Each row has a name. Each question is about the rows just above it.

k_753: [ 32   7   0  22  25   1 -16  53   9  12  17 -15  -4  -7  16 -19  27  40
   2  -5  -8  -3  26  40   5 -31  26  21]
k_571: [ -9  -5   0 -24   9  14   4   6  23  18   1   4  -4  11  18   2 -19  31
  -4 -10 -14  -6 -24  -5  24  -8  13 -11]
k_273: [  4  10  23  -4  32  25 -33   7  12  12  23   7  -2  12  -7  11   4  14
  14  29  13  14   0  -7  -7  30  -7 -45]
k_635: [-39  -2   2 -25  -1 -34  30 -31 -31 -38 -31 -15  43 -13   3 -17 -21 -28
  -3  -3 -30 -46 -22  -4  -6  -9  -1  23]
k_996: [ -8  19  27 -21   4  15  11  14  17  15  19  -2  16 -17  30 -10 -16  23
  22  -7 -22 -11 -20  -2  31 -16  26   1]
k_53: [ 32  -5  -2   2  -5  30  24  19  40  44  16  28 -17  26  29  33   2  26
  -4  -7  24  40   0 -13  33   9  28  -2]
k_456: [ -8  40  17   7  28  16  -5  13  -4  -8  26  -2  29   7   9   9  24   6
  37  50   7 -14   7   8 -11  34   7 -29]
k_934: [-18  -3  -7   7 -17   2  -5  -1   6   2   2 -10 -22 -10  -1 -30 -10  21
   2 -24 -11  -1   1  22  26 -27  -1  16]
k_918: [ 18  -4 -17  20  -3   4  -9  10   0  -4   0   3 -19  14 -11  11  20   1
  -6   6  21  15  18   7 -14  -4  -8  -6]
k_390: [ -2 -27  -1 -11  34   2 -22  -9  14  11 -18  12  -5  36 -15  14 -16  13
 -26  -5   1   6 -11   2  -5  13 -17 -11]
k_426: [-16  -5  15 -24   5  10 -12  -3  16  13  -1  -1  -5  -7   3  -8 -29  19
   0 -18 -22  -7 -28  -9  18 -12  -2 -14]
k_799: [ 16 -22   9  -2   6 -11 -27  -2  -6   0 -15  -5  -5 -12 -21   2  -9 -13
 -22 -11  -7   3  -3 -19 -26  -4 -18  -9]
Whose row is [  4  10  23  -4  32  25 -33   7  12  12  23   7  -2  12  -7  11   4  14
  14  29  13  14   0  -7  -7  30  -7 -45]?
k_273
Whose row is [-16  -5  15 -24   5  10 -12  -3  16  13  -1  -1  -5  -7   3  -8 -29  19
   0 -18 -22  -7 -28  -9  18 -12  -2 -14]?
k_426

k_975: [-53  42 -21 -30  14   2   0  -4]
k_380: [-23  -8  -8  -8  11  12  -5   6]
k_445: [ -5  12 -24   3   4 -26 -14 -17]
k_414: [  6 -61   0  -6  28  28  28  39]
k_10: [  2  28 -18 -22   6  -8  -3  -2]
k_45: [-19  19 -13 -13   6   8   4  -5]
k_936: [-41  -3 -15 -22  21  43  -3  -3]
k_944: [-53  42 -21 -30  14  43  -3  23]
k_73: [-21 -21 -21 -30  14 -32 -21  23]
k_141: [ 1 -2 10  1  2  2  0 -4]
Which value appears more than once in k_73?
[-21]
Repeated in k_414:
[28]
Which value appears more than once in k_936?
[-3]
The value that k_380 holds more than once:
[-8]

k_98: [ 10  15   9  -4   9  -4  -5   5 -17  32 -14 -20 -16   6 -11 -11  26   5
 -11   1   3  -3  -4 -17  -8 -14 -21   4]
k_90: [ 10  15   9  -4   9  32  -5  32 -17  32 -14 -20 -16   6 -11 -11  26   5
  15   1   3  -3  32 -30  -8 -30 -30   7]
k_140: [ 13  20 -21 -37  -1   6 -22  17 -11   6 -19   0  18 -15  -2 -12  12   1
  13  13  -1   1  -1   7  -1 -30  18   7]
k_935: [-38 -32  -9  21  12 -46  10 -17   8 -20   2   0   2  -7 -30  -2  -7 -24
 -31  29  -6  31 -25  22 -30 -30 -12  -4]
Whose row is [ 10  15   9  -4   9  32  -5  32 -17  32 -14 -20 -16   6 -11 -11  26   5
  15   1   3  -3  32 -30  -8 -30 -30   7]?
k_90
[-38 -32  -9  21  12 -46  10 -17   8 -20   2   0   2  -7 -30  -2  -7 -24
 -31  29  -6  31 -25  22 -30 -30 -12  -4] is in which row?
k_935
Whose row is [ 13  20 -21 -37  -1   6 -22  17 -11   6 -19   0  18 -15  -2 -12  12   1
  13  13  -1   1  -1   7  -1 -30  18   7]?
k_140
Where do [ 10  15   9  -4   9  -4  -5   5 -17  32 -14 -20 -16   6 -11 -11  26   5
 -11   1   3  -3  -4 -17  -8 -14 -21   4] appear?
k_98

k_373: [  1  -3  18  25  -7 -25   2 -25  35  34 -24   4  51 -27 -17  30 -13   0
 -26  32   8  19 -26   7  37  10   3  32  16  -8 -25  21  35 -26  -2 -26
   7 -29  -1  -4  -7  -1  16]
k_536: [  1  -3  18  25  -7 -19   2 -25  35  34  11 -29  51 -27  -2  30 -13   0
 -14  32   8  19 -26   7  37   7   3  -2  16  -8 -25  21  35 -32  -2   7
   7 -29  -1  -4  30  -1  16]
k_396: [  1  -3  18  25  -7  18   2 -25  35  34 -24   4  51 -27 -17  30 -13   0
 -14  32   8  19 -26   7  37  10   3  32  16  -8 -25  14 -12   2  -5  -1
   2  -6  -2   4  -8  -8   0]
Whose row is [  1  -3  18  25  -7 -19   2 -25  35  34  11 -29  51 -27  -2  30 -13   0
 -14  32   8  19 -26   7  37   7   3  -2  16  -8 -25  21  35 -32  -2   7
   7 -29  -1  -4  30  -1  16]?
k_536
Which row holds [  1  -3  18  25  -7 -25   2 -25  35  34 -24   4  51 -27 -17  30 -13   0
 -26  32   8  19 -26   7  37  10   3  32  16  -8 -25  21  35 -26  -2 -26
   7 -29  -1  -4  -7  -1  16]?
k_373
[  1  -3  18  25  -7  18   2 -25  35  34 -24   4  51 -27 -17  30 -13   0
 -14  32   8  19 -26   7  37  10   3  32  16  -8 -25  14 -12   2  -5  -1
   2  -6  -2   4  -8  -8   0] is in which row?
k_396

k_764: [-10  -7  -7  -7  -7]
k_973: [-37  17  -8 -45   8]
k_235: [-56 -29 -56 -40 -56]
Which value appears more than once in k_235?
[-56]
Repeated in k_764:
[-7]
Which row holds [-37  17  -8 -45   8]?
k_973
Whose row is [-10  -7  -7  -7  -7]?
k_764

k_76: [-1  6 -1  7  3  6 -4]
k_892: [-1  0 -5  3  3  9  0]
k_836: [  3   0 -10  11  20   6 -24]
k_705: [  8 -20  22  -8  34   8  12]
k_101: [-3  4 -5 -6  5  7 -5]
k_858: [-2 -2 -6 -3  2  5 -1]
k_329: [-24  15 -12  -6 -60 -26 -26]
k_52: [ -1   4 -14  12  29 -19 -35]
k_652: [  3   1 -11   3   1   1   1]
k_261: [ 1 -2 -2  3  1  2  1]
The value that k_705 holds more than once:
[8]
The value that k_329 holds more than once:
[-26]
Which row holds [  3   0 -10  11  20   6 -24]?
k_836

